Here is a tiny trained network, its code and every weight. The questions are about switching its units off for an input and a class, where a switched-off unit gives its printed mean instead of its output.

import numpy as np


def w(rows, s, z=0):
    codes = np.array(rows[::2]) - 128.0
    scale = np.full(codes.shape[1], s)
    scale[-1] = z or s
    return codes * scale


def norm(h):
    return h / np.sqrt((h * h).mean(-1, keepdims=True) + 1e-5)


def f(y):
    return y / 2 * (1 + np.tanh(0.7978845608 * (y + 0.044715 * y**3)))


def log_softmax(a):
    a = a - a.max(-1, keepdims=True)
    return a - np.log(np.exp(a).sum(-1, keepdims=True))


def net(x, mask):
    res = np.array(x, float).reshape(1, 5) / 4 @ E
    u = 0
    for l in range(3):
        y = f(norm(res) @ A[l][:, :-1].T + A[l][:, -1])
        res = res + np.where(mask[u : u + 7], y, B[l][:, -1]) @ B[l][:, :-1]
        u += 7
    return log_softmax(norm(res)[-1] @ U[:, :-1].T + U[:, -1])


A, B = {}, {}
E = w([
[118,220,57],'x0',
[101,90,77],'x1',
[72,112,115],'x2',
[81,193,165],'x3',
[255,156,55],'x4',
],0.0023)
A[0] = w([
[178,46,154,81],'0.n0',
[162,254,233,3],'0.n1',
[182,114,137,104],'0.n2',
[250,38,93,37],'0.n3',
[95,190,35,98],'0.n4',
[163,180,173,43],'0.n5',
[197,122,162,112],'0.n6',
],0.007,0.0019)
B[0] = w([
[54,72,58,177],'0.n0',
[1,171,70,196],'0.n1',
[127,153,90,145],'0.n2',
[87,237,72,254],'0.n3',
[188,68,74,216],'0.n4',
[94,136,82,128],'0.n5',
[130,128,70,160],'0.n6',
],0.014,0.0025)
A[1] = w([
[75,80,249,175],'1.n0',
[231,92,132,111],'1.n1',
[111,148,164,46],'1.n2',
[138,142,149,43],'1.n3',
[144,120,148,2],'1.n4',
[140,114,191,80],'1.n5',
[151,127,134,80],'1.n6',
],0.011,0.002)
B[1] = w([
[99,133,253,254],'1.n0',
[195,61,136,179],'1.n1',
[176,163,135,118],'1.n2',
[161,161,119,102],'1.n3',
[145,186,93,100],'1.n4',
[72,173,121,134],'1.n5',
[155,156,133,111],'1.n6',
],0.017,0.0041)
A[2] = w([
[164,191,154,101],'2.n0',
[2,28,205,162],'2.n1',
[136,147,139,74],'2.n2',
[121,138,164,116],'2.n3',
[165,195,148,60],'2.n4',
[158,178,153,41],'2.n5',
[144,137,152,10],'2.n6',
],0.0057,0.0011)
B[2] = w([
[152,223,123,110],'2.n0',
[234,65,241,251],'2.n1',
[132,159,118,112],'2.n2',
[144,180,141,128],'2.n3',
[160,241,118,104],'2.n4',
[173,253,108,101],'2.n5',
[163,217,106,99],'2.n6',
],0.0059,0.0025)
U = w([
[102,128,254,190],'0',
[131,139,131,55],'1',
[52,145,74,183],'2',
[158,153,148,1],'3',
[151,168,74,118],'4',
[160,149,147,11],'5',
[193,61,127,199],'6',
[166,103,127,63],'7',
],0.014,0.0082)

Each question gives the input, the list of numbers given to net, and the class t.
The units are the neurons (one row each of A and B). Each row of codes is followed by its name. A weight is (code - 128) times the scale printed after its matrix; where a second scale follows, it is the last column's (A, B and U).
mask holds one flag per neuron, layer by layer. A switched-off neuron (its flag False) gives its mean, the last column of its row in B, instead of its output. The means were averaged over made-up inputs and are rounded, as every weight is.
A unit's drop is (log p(t) with every unit on - log p(t) with that unit switched off) / (log p(t) with every unit on - log p(t) with every unit switched off).
The circuit of an input: a set's keep is (log p(t) with only the set's units on - log p(t) with every unit switched off) / (log p(t) with every unit on - log p(t) with every unit switched off). Starting from the 12 units with the biggest drops (on a tie, the unit counted first), units are removed one at a time, each time the one whose removal leaves the highest keep (on an exact tie, the one counted first), for as long as the keep stays at least 0.8.
circuit, biggest first: the units of the circuit, biggest drop first
k most important neurons: the k neurons with the biggest drops, biggest first
k most important neurons of layer l: the k neurons of layer l with the biggest drops, biggest first
drop when u is switched off: that unit's drop, to one decimal
input [6,0,-6,2,2], class 6: circuit, biggest first => [0.n4]
input [-2,4,2,6,7], class 6: 2 most important neurons of layer 0 => [0.n1, 0.n4]
input [4,0,0,5,3], class 2: 3 most important neurons => [1.n0, 0.n1, 1.n1]
input [5,-8,-5,7,6], class 2: 2 most important neurons => [0.n1, 1.n0]
input [-5,0,3,-3,1], class 2: 2 most important neurons => [1.n0, 0.n3]
input [1,2,6,-5,3], class 2: 2 most important neurons => [0.n3, 1.n1]
input [2,4,-1,7,5], class 6: 2 most important neurons => [0.n3, 0.n4]
input [-2,-4,0,6,0], class 2: 2 most important neurons of layer 0 => [0.n1, 0.n5]
input [-7,4,-4,-8,7], class 2: 2 most important neurons => [0.n3, 0.n0]
input [2,-4,6,-8,-1], class 2: 2 most important neurons => [1.n0, 0.n3]
input [2,8,-6,-7,0], class 4: 2 most important neurons => [0.n3, 1.n0]
input [5,8,-7,-7,5], class 4: 2 most important neurons => [0.n3, 0.n1]
input [8,2,-8,0,-2], class 6: 2 most important neurons => [0.n3, 0.n4]
input [-4,3,5,-7,5], class 2: circuit, biggest first => [0.n3]
input [6,7,-7,0,-4], class 6: drop when 0.n4 is switched off => 0.1
input [7,7,-7,6,2], class 6: drop when 0.n5 is switched off => 0.0
input [6,6,5,-7,-5], class 6: drop when 1.n0 is switched off => 0.1
